Below is a small trained network, with its code and all its weights. Each question gives an input and a class and asks what happens when units are switched off, that is, made to give their printed mean instead of their output.

import numpy as np


def w(rows, s, z=0):
    codes = np.array(rows[::2]) - 128.0
    scale = np.full(codes.shape[1], s)
    scale[-1] = z or s
    return codes * scale


def norm(h):
    return h / np.sqrt((h * h).mean(-1, keepdims=True) + 1e-5)


def f(y):
    return y / 2 * (1 + np.tanh(0.7978845608 * (y + 0.044715 * y**3)))


def log_softmax(a):
    a = a - a.max(-1, keepdims=True)
    return a - np.log(np.exp(a).sum(-1, keepdims=True))


def net(x, mask):
    res = np.array(x, float).reshape(1, 3) / 4 @ E
    u = 0
    for l in range(3):
        y = f(norm(res) @ A[l][:, :-1].T + A[l][:, -1])
        res = res + np.where(mask[u : u + 8], y, B[l][:, -1]) @ B[l][:, :-1]
        u += 8
    return log_softmax(norm(res)[-1] @ U[:, :-1].T + U[:, -1])


A, B = {}, {}
E = w([
[198,83,150,94,156,15],'x0',
[104,160,161,94,235,150],'x1',
[95,174,5,60,175,43],'x2',
],0.011)
A[0] = w([
[93,185,127,176,88,171,73],'L0N1',
[76,155,130,73,205,119,79],'L0N2',
[67,155,160,135,130,128,61],'L0N3',
[58,199,254,56,201,142,2],'L0N4',
[123,99,137,130,147,195,105],'L0N5',
[57,139,196,132,156,126,97],'L0N6',
[31,152,89,127,155,177,121],'L0N7',
[240,145,136,92,163,82,85],'L0N8',
],0.0088,0.0049)
B[0] = w([
[102,94,83,167,130,2,199],'L0N1',
[163,74,57,80,135,175,224],'L0N2',
[89,115,135,173,126,159,117],'L0N3',
[118,94,54,52,195,206,216],'L0N4',
[142,111,241,60,113,166,165],'L0N5',
[120,61,109,102,185,209,155],'L0N6',
[147,120,136,191,172,35,254],'L0N7',
[58,86,133,207,129,90,234],'L0N8',
],0.0089,0.0036)
A[1] = w([
[116,141,177,208,94,214,131],'L1N1',
[163,112,174,171,112,127,68],'L1N2',
[49,155,165,150,162,67,212],'L1N3',
[216,53,123,14,213,32,204],'L1N4',
[161,105,44,152,89,100,93],'L1N5',
[43,220,84,184,134,199,2],'L1N6',
[22,190,74,213,164,206,133],'L1N7',
[2,156,153,205,149,134,110],'L1N8',
],0.0095,0.0033)
B[1] = w([
[199,142,133,103,158,106,180],'L1N1',
[114,148,117,153,171,103,149],'L1N2',
[194,137,133,137,124,86,168],'L1N3',
[90,119,122,222,145,165,255],'L1N4',
[141,129,169,34,124,156,175],'L1N5',
[164,123,98,245,105,98,143],'L1N6',
[87,81,111,162,149,62,177],'L1N7',
[144,72,151,165,137,77,154],'L1N8',
],0.011,0.01)
A[2] = w([
[113,114,135,94,12,122,65],'L2N1',
[162,148,116,174,67,80,117],'L2N2',
[118,133,154,104,201,159,99],'L2N3',
[181,119,120,97,42,109,103],'L2N4',
[190,114,166,156,144,248,253],'L2N5',
[65,214,36,104,158,110,193],'L2N6',
[139,117,94,105,82,93,128],'L2N7',
[184,104,150,98,71,138,198],'L2N8',
],0.013,0.0042)
B[2] = w([
[43,158,69,108,251,179,160],'L2N1',
[65,108,140,158,225,169,229],'L2N2',
[95,207,33,125,115,175,171],'L2N3',
[65,163,10,110,192,198,178],'L2N4',
[132,148,107,79,66,68,254],'L2N5',
[188,136,246,67,15,159,245],'L2N6',
[152,169,125,121,173,197,164],'L2N7',
[147,163,132,67,103,141,188],'L2N8',
],0.011,0.0076)
U = w([
[39,133,61,106,219,248,10],'0',
[104,62,175,225,155,62,252],'1',
[201,161,229,74,25,132,46],'2',
],0.014,0.0035)

Each question gives the input, the list of numbers given to net, and the class t.
The units are the neurons (one row each of A and B). Each row of codes is followed by its name. A weight is (code - 128) times the scale printed after its matrix; where a second scale follows, it is the last column's (A, B and U).
mask holds one flag per neuron, layer by layer. A switched-off neuron (its flag False) gives its mean, the last column of its row in B, instead of its output. The means were averaged over made-up inputs and are rounded, as every weight is.
A unit's drop is (log p(t) with every unit on - log p(t) with that unit switched off) / (log p(t) with every unit on - log p(t) with every unit switched off).
The circuit of an input: a set's keep is (log p(t) with only the set's units on - log p(t) with every unit switched off) / (log p(t) with every unit on - log p(t) with every unit switched off). Starting from the 12 units with the biggest drops (on a tie, the unit counted first), units are removed one at a time, each time the one whose removal leaves the highest keep (on an exact tie, the one counted first), for as long as the keep stays at least 0.8.
circuit, biggest first: the units of the circuit, biggest drop first
k most important neurons: the k neurons with the biggest drops, biggest first
top k neurons in layer l: the k neurons of layer l with the biggest drops, biggest first
drop when u is switched off: that unit's drop, to one decimal
input [5,7,-8], class 2: 2 most important neurons => [L2N5 L2N2]
input [7,-7,6], class 0: circuit, biggest first => [L0N7 L2N7 L2N4]
input [6,6,-3], class 0: circuit, biggest first => [L0N4]
input [-5,-8,-7], class 0: top 4 neurons in layer 2 => [L2N4 L2N1 L2N6 L2N2]
input [2,-7,7], class 0: top 2 neurons in layer 2 => [L2N4 L2N1]
input [3,2,-4], class 2: 2 most important neurons => [L2N5 L0N1]
input [6,0,7], class 2: 2 most important neurons => [L2N6 L0N7]
input [-8,-6,6], class 1: 2 most important neurons => [L1N7 L1N6]
input [-5,-3,8], class 2: drop when L2N6 is switched off => 0.7
input [-3,-5,6], class 2: drop when L0N5 is switched off => 0.1
input [3,4,-2], class 0: drop when L0N4 is switched off => 0.2
input [2,-2,-4], class 2: drop when L1N4 is switched off => 0.1
